Below is a small trained network, with its code and all its weights. Each question gives an input and a target symbol and asks what happens when units are switched off, that is, made to give their printed mean instead of their output.

import numpy as np


def w(rows, s, z=0):
    codes = np.array(rows[::2]) - 128.0
    scale = np.full(codes.shape[1], s)
    scale[-1] = z or s
    return codes * scale


def f(y):
    return y / 2 * (1 + np.tanh(0.7978845608 * (y + 0.044715 * y**3)))


def softmax(a):
    e = np.exp(a - a.max(-1, keepdims=True))
    return e / e.sum(-1, keepdims=True)


def log_softmax(a):
    a = a - a.max(-1, keepdims=True)
    return a - np.log(np.exp(a).sum(-1, keepdims=True))


def net(x, mask):
    ids = ['αβδεζηθλμξπστφψω'.index(c) for c in x.split()]
    T = len(ids)
    res = E[ids] + P[:T]
    u = 0
    for l in range(2):
        r = res
        for j in range(2):
            rows = slice(4 * j, 4 * j + 4)
            q, k, v = (r @ M[l][rows].T for M in (Q, K, V))
            z = softmax(np.where(np.tri(T) > 0, q @ k.T / 4**0.5, -1e9)) @ v
            o = O[l][rows]
            res = res + np.where(mask[u + j], z, o[:, -1]) @ o[:, :-1]
        u += 2
        y = f(res @ A[l][:, :-1].T + A[l][:, -1])
        res = res + np.where(mask[u : u + 4], y, B[l][:, -1]) @ B[l][:, :-1]
        u += 4
    return log_softmax(res[-1] @ U[:, :-1].T + U[:, -1])


Q, K, V, O, A, B = {}, {}, {}, {}, {}, {}
E = w([
[137,130,171,127,151],'α',
[125,171,101,222,149],'β',
[154,93,168,166,98],'δ',
[81,123,107,124,146],'ε',
[91,125,133,120,134],'ζ',
[113,124,155,120,144],'η',
[155,115,128,159,194],'θ',
[96,129,152,118,125],'λ',
[125,147,171,102,133],'μ',
[133,134,176,120,148],'ξ',
[86,130,151,103,90],'π',
[132,123,227,115,96],'σ',
[102,156,159,83,90],'τ',
[171,119,153,110,250],'φ',
[146,122,111,150,81],'ψ',
[152,145,162,193,148],'ω',
],0.02)
P = w([
[166,7,93,103,132],'0',
[133,80,163,133,114],'1',
[166,114,182,113,115],'2',
[129,109,158,119,108],'3',
[139,124,158,117,106],'4',
[109,104,134,130,110],'5',
[130,120,134,122,99],'6',
[138,122,134,119,106],'7',
[134,118,122,125,102],'8',
[138,119,121,124,102],'9',
[144,123,125,119,97],'10',
],0.011)
Q[0] = w([
[56,119,106,100,114],'L0H0',
[127,168,205,89,76],'L0H0',
[157,72,204,113,144],'L0H0',
[179,66,201,135,161],'L0H0',
[222,139,85,57,228],'L0H1',
[86,206,48,92,133],'L0H1',
[139,213,135,23,133],'L0H1',
[215,65,2,121,242],'L0H1',
],0.0088)
K[0] = w([
[120,188,203,143,86],'L0H0',
[118,163,193,163,121],'L0H0',
[165,77,169,94,83],'L0H0',
[170,29,135,93,83],'L0H0',
[124,232,178,180,254],'L0H1',
[62,150,131,224,50],'L0H1',
[207,167,172,144,128],'L0H1',
[98,255,118,144,248],'L0H1',
],0.0097)
V[0] = w([
[2,101,62,103,201],'L0H0',
[142,149,86,163,110],'L0H0',
[164,147,152,140,181],'L0H0',
[48,136,181,193,102],'L0H0',
[104,183,80,121,106],'L0H1',
[178,113,237,173,145],'L0H1',
[167,132,52,188,67],'L0H1',
[128,189,44,118,209],'L0H1',
],0.008)
O[0] = w([
[180,253,235,61,75,61],'L0H0',
[164,135,63,131,97,83],'L0H0',
[194,168,128,162,198,138],'L0H0',
[66,73,148,77,59,170],'L0H0',
[167,157,67,91,204,43],'L0H1',
[3,60,122,217,120,225],'L0H1',
[232,117,136,193,161,65],'L0H1',
[142,222,208,65,209,2],'L0H1',
],0.0061,0.0054)
A[0] = w([
[64,91,1,73,186,38],'L0N0',
[133,96,143,166,108,71],'L0N1',
[226,104,170,199,141,228],'L0N2',
[97,132,114,171,35,3],'L0N3',
],0.007,0.0057)
B[0] = w([
[135,54,204,126,81,115],'L0N0',
[94,182,80,47,119,174],'L0N1',
[17,82,39,163,118,253],'L0N2',
[184,141,144,142,254,199],'L0N3',
],0.0086,0.0035)
Q[1] = w([
[60,91,99,159,45],'L1H0',
[230,237,78,89,114],'L1H0',
[169,215,137,125,92],'L1H0',
[101,125,151,102,97],'L1H0',
[77,101,46,67,57],'L1H1',
[250,90,154,108,162],'L1H1',
[165,48,245,52,74],'L1H1',
[142,63,51,87,127],'L1H1',
],0.011)
K[1] = w([
[247,207,109,165,178],'L1H0',
[77,125,249,119,40],'L1H0',
[52,202,158,174,45],'L1H0',
[177,99,91,170,134],'L1H0',
[113,190,83,140,229],'L1H1',
[89,65,172,150,15],'L1H1',
[84,167,255,101,147],'L1H1',
[211,33,102,58,122],'L1H1',
],0.0081)
V[1] = w([
[32,185,21,189,156],'L1H0',
[152,255,165,88,19],'L1H0',
[215,147,89,184,89],'L1H0',
[59,108,157,93,43],'L1H0',
[178,172,129,248,124],'L1H1',
[133,126,172,113,35],'L1H1',
[117,95,115,142,68],'L1H1',
[94,37,69,85,96],'L1H1',
],0.0089)
O[1] = w([
[120,105,143,58,69,238],'L1H0',
[98,74,37,76,178,7],'L1H0',
[105,160,25,112,1,128],'L1H0',
[235,45,79,155,126,125],'L1H0',
[48,128,95,173,91,131],'L1H1',
[113,67,42,129,78,103],'L1H1',
[130,159,88,142,100,149],'L1H1',
[130,140,214,117,62,174],'L1H1',
],0.0062,0.022)
A[1] = w([
[226,64,142,157,122,67],'L1N0',
[111,200,68,254,122,59],'L1N1',
[101,166,202,118,228,20],'L1N2',
[223,97,175,31,80,253],'L1N3',
],0.0074,0.0057)
B[1] = w([
[77,71,152,63,44,141],'L1N0',
[135,80,136,1,146,155],'L1N1',
[152,76,91,85,42,154],'L1N2',
[109,118,92,149,156,253],'L1N3',
],0.0093,0.012)
U = w([
[145,131,130,162,150,45],'α',
[20,225,95,25,132,151],'β',
[151,138,115,219,104,3],'δ',
[69,120,74,106,223,159],'ε',
[103,106,87,111,183,128],'ζ',
[98,141,121,102,157,205],'η',
[101,254,154,228,204,158],'θ',
[121,111,105,107,159,61],'λ',
[136,126,123,129,158,53],'μ',
[116,118,134,144,162,36],'ξ',
[157,85,81,70,124,78],'π',
[89,99,145,113,132,201],'σ',
[145,133,102,45,130,148],'τ',
[143,172,225,9,211,113],'φ',
[245,216,65,217,63,133],'ψ',
[172,164,127,169,116,12],'ω',
],0.0069,0.007)

Each question gives the input, a string of symbols that net reads in full, and the target symbol t.
The units are the heads (4 rows each of Q, K, V and O) and the neurons (one row each of A and B). Each row of codes is followed by its name. A weight is (code - 128) times the scale printed after its matrix; where a second scale follows, it is the last column's (O, A, B and U).
mask holds one flag per unit, layer by layer, with each layer's heads first. A switched-off unit (its flag False) gives its mean, the last column of its rows in O or B, instead of its output. The means were averaged over made-up inputs and are rounded, as every weight is.
A unit's drop is (log p(t) with every unit on - log p(t) with that unit switched off) / (log p(t) with every unit on - log p(t) with every unit switched off).
The circuit of an input: a set's keep is (log p(t) with only the set's units on - log p(t) with every unit switched off) / (log p(t) with every unit on - log p(t) with every unit switched off). Starting from all 12 units, units are removed one at a time, each time the one whose removal leaves the highest keep (on an exact tie, the one counted first), for as long as the keep stays at least 0.8.
units of the circuit, in order: the units of the circuit, biggest drop first
most important unit: the unit with the biggest drop
k most important neurons of layer l: the k neurons of layer l with the biggest drops, biggest first
heads that matter: for each layer, one digit per head in row order, 1 if its drop is at least 0.15 and else 0, layers parted by /
input θ ω λ θ, target θ: 2 most important neurons of layer 0	[L0N2; L0N3]
input β ω ζ, target β: units of the circuit, in order	[L1H0; L0H1]
input π φ ξ σ η θ β, target β: most important unit	L1N1
input θ ψ δ ψ μ λ π π, target θ: units of the circuit, in order	[L1H0; L1N2]
input θ θ δ τ μ μ ε β ζ, target θ: heads that matter	10 / 10
input β π φ ψ φ β π β ψ ω, target β: units of the circuit, in order	[L0H1; L1H0; L1H1; L1N1]
input ψ δ θ ξ λ, target ψ: heads that matter	01 / 10
input β β π, target β: units of the circuit, in order	[L1H0; L0H1]
input φ ζ π, target φ: heads that matter	11 / 11
input ψ τ μ θ ε π, target ψ: heads that matter	01 / 10
input φ ω ω, target φ: heads that matter	10 / 10
input β σ η ψ θ β, target β: units of the circuit, in order	[L1N1; L1H0; L0H1]
input β ε φ ψ β β φ, target β: units of the circuit, in order	[L0H1; L1H0]
input β τ η, target β: units of the circuit, in order	[L1H0; L0H1]
input ψ π ξ, target ψ: most important unit	L1H0
input β ε ω, target β: units of the circuit, in order	[L1H0; L0N2; L0H1; L0H0]
input θ τ σ π μ τ ψ, target θ: heads that matter	10 / 11
input ψ ω θ σ π τ, target ψ: units of the circuit, in order	[L0H1; L1H0; L0N2]
input ψ ξ σ μ β δ π, target ψ: 2 most important neurons of layer 1	[L1N1; L1N0]
input θ τ ξ ζ α, target θ: units of the circuit, in order	[L1H0]
input β β ζ τ α, target β: heads that matter	11 / 10
